Small tables with named rows and columns. After each table, cells are looked up by row and column.

Table kegibaz
|  | fet | dud |
|---|---|---|
| sot | -48545 | -47254 |
| pepafa | -56328 | 5272 |
| medinog | -19513 | -90908 |
| ziza | -43526 | -70431 |
| vufi | -78857 | -79124 |
| fon | -59513 | -79120 |
| zimisa | -44929 | -62970 |
| botuz | -70540 | 8220 |
| tuno | -66337 | -68242 |
| vipibun | -37949 | -69411 |
| daf | -44939 | -86289 |
| lus | -48660 | -64555 |
| tigak | -29769 | 7339 |
| nafod | 84077 | -3448 |

What is the dud of tigak in kegibaz? 7339
What is the fet of botuz in kegibaz? -70540
What is the dud of daf in kegibaz? -86289
What is the fet of tuno in kegibaz? -66337
What is the fet of ziza in kegibaz? -43526
What is the fet of zimisa in kegibaz? -44929
What is the fet of vipibun in kegibaz? -37949
What is the dud of sot in kegibaz? -47254
What is the dud of lus in kegibaz? -64555
What is the fet of sot in kegibaz? -48545
What is the dud of fon in kegibaz? -79120
What is the fet of pepafa in kegibaz? -56328

Table sapizaf
cols = dol, davar, bes, sozap
menakin: [1.632, 0.440, -6.839, -0.987]
lekosal: [0.621, -9.000, 7.349, -0.905]
gida: [0.896, -0.377, -3.889, 3.345]
nakibil: [-3.412, -5.173, -0.681, -4.661]
zilege: [-3.931, -1.331, -2.729, -7.876]

sozap of zilege: -7.876
davar of lekosal: -9.000
sozap of lekosal: -0.905
bes of gida: -3.889
dol of zilege: -3.931
bes of zilege: -2.729
dol of gida: 0.896
bes of menakin: -6.839
dol of lekosal: 0.621
davar of gida: -0.377
dol of nakibil: -3.412
sozap of gida: 3.345
sozap of menakin: -0.987
davar of menakin: 0.440
dol of menakin: 1.632
sozap of nakibil: -4.661
Which row has the largest dol? menakin

bos
|  | pega | gugeba | mir | dogu | bem | zoz | tirazun | tovok |
|---|---|---|---|---|---|---|---|---|
| pem | 3.97 | 1.29 | 6.65 | 1.44 | 3.02 | 3.09 | 5.12 | 1.08 |
| nol | 5.25 | 1.37 | 6.04 | 1.46 | 2.82 | 2.29 | 3.61 | 1.15 |
| gafus | 6.31 | 1.77 | 5.30 | 1.46 | 1.96 | 2.30 | 3.61 | 0.99 |
| podo | 5.69 | 1.42 | 3.43 | 1.11 | 2.31 | 4.02 | 6.99 | 1.23 |
| berem | 3.86 | 1.37 | 5.58 | 1.82 | 4.32 | 2.88 | 4.86 | 1.23 |
| lon | 5.73 | 1.36 | 5.00 | 1.39 | 2.34 | 5.39 | 6.08 | 1.22 |
| kob | 4.96 | 1.27 | 4.05 | 1.35 | 2.27 | 3.31 | 4.28 | 1.50 |
| buzegem | 5.30 | 1.07 | 2.98 | 1.29 | 3.96 | 3.78 | 6.97 | 1.18 |
| nuzip | 3.97 | 1.26 | 4.16 | 1.52 | 1.97 | 2.73 | 4.74 | 1.10 |
| pebope | 6.81 | 1.31 | 5.22 | 1.33 | 3.87 | 2.60 | 5.25 | 1.07 |
| bapo | 7.19 | 1.63 | 4.57 | 1.19 | 3.54 | 2.88 | 8.00 | 1.10 |
| tesumeb | 6.28 | 1.33 | 4.81 | 1.34 | 2.89 | 3.71 | 8.57 | 1.34 |
| nopela | 4.32 | 1.67 | 6.86 | 1.00 | 2.10 | 3.37 | 3.61 | 1.10 |
| nef | 4.96 | 1.55 | 3.17 | 1.20 | 2.11 | 2.56 | 6.72 | 1.25 |

tirazun of podo = 6.99
zoz of berem = 2.88
bem of tesumeb = 2.89
tovok of pebope = 1.07
bem of pem = 3.02
bem of kob = 2.27

Table tuf
|  | gedupo | gefuzal | bamemi | dolub | ruvori | fameted |
|---|---|---|---|---|---|---|
| vuv | -22.9 | -19.5 | -22.0 | -17.6 | -21.0 | -20.6 |
| zis | -18.4 | -20.3 | -19.8 | -17.1 | -18.4 | -20.0 |
| sapo | 51.2 | -20.0 | -20.1 | -16.9 | -11.4 | -19.7 |
| gorob | -24.4 | -25.0 | -12.0 | -17.1 | -5.5 | -15.7 |
| vog | -15.6 | -10.7 | -88.4 | -25.5 | -20.4 | -20.6 |
| les | -16.9 | -18.9 | -37.1 | 44.3 | -0.7 | -22.6 |
| keberu | -25.7 | -20.7 | -14.0 | -23.4 | -22.3 | -20.1 |
| kez | -7.7 | -19.8 | -19.8 | -23.4 | -20.4 | -20.0 |

bamemi of vog is -88.4
gedupo of kez is -7.7
gedupo of zis is -18.4
fameted of vog is -20.6
fameted of sapo is -19.7
gefuzal of sapo is -20.0
fameted of les is -22.6
dolub of vuv is -17.6
Which row has the largest dolub? les

rem
        fararab   ruki  lefalu
gul       -6612   -333   -1408
bek        5578   2406    8867
maz       -2422  -6125   -1706
nuto      -3179   5822     427
gunil     -3367   1569   -5388
lolefu    -2347    298   -3363
befe      -4894  -1630   -2371
rok       -3091   -187   -2731
nituso    -2559  -3570   -2898

befe, lefalu -> -2371
lolefu, lefalu -> -3363
lolefu, ruki -> 298
nituso, fararab -> -2559
nuto, fararab -> -3179
gunil, lefalu -> -5388
lolefu, fararab -> -2347
gunil, fararab -> -3367
maz, ruki -> -6125

Table gobedi
        mib  banad  kag  kozoseg  zofelu  maken  miv
luzodu  214    195  305      181     540    543  640
pova    140    144  286       44     526    510  786
guruti  277    212  298      129     479    429  567
bugura   40    147  285        9     624    588  865
rus     325    311  306      240     427    352  321
regima  179    285  291      191     418    371  439
kotome  121    228  292       69     594    508  658
ped     177    148  301       46     660    611  812

What is the mib of rus in gobedi?
325
What is the kozoseg of rus in gobedi?
240
What is the kozoseg of guruti in gobedi?
129
What is the maken of regima in gobedi?
371
What is the mib of ped in gobedi?
177
What is the kozoseg of ped in gobedi?
46
What is the kozoseg of pova in gobedi?
44
What is the maken of bugura in gobedi?
588
What is the miv of bugura in gobedi?
865
What is the maken of pova in gobedi?
510
What is the kag of guruti in gobedi?
298
What is the kag of kotome in gobedi?
292
What is the kozoseg of regima in gobedi?
191
What is the banad of kotome in gobedi?
228
What is the banad of pova in gobedi?
144
What is the kag of luzodu in gobedi?
305
What is the miv of rus in gobedi?
321

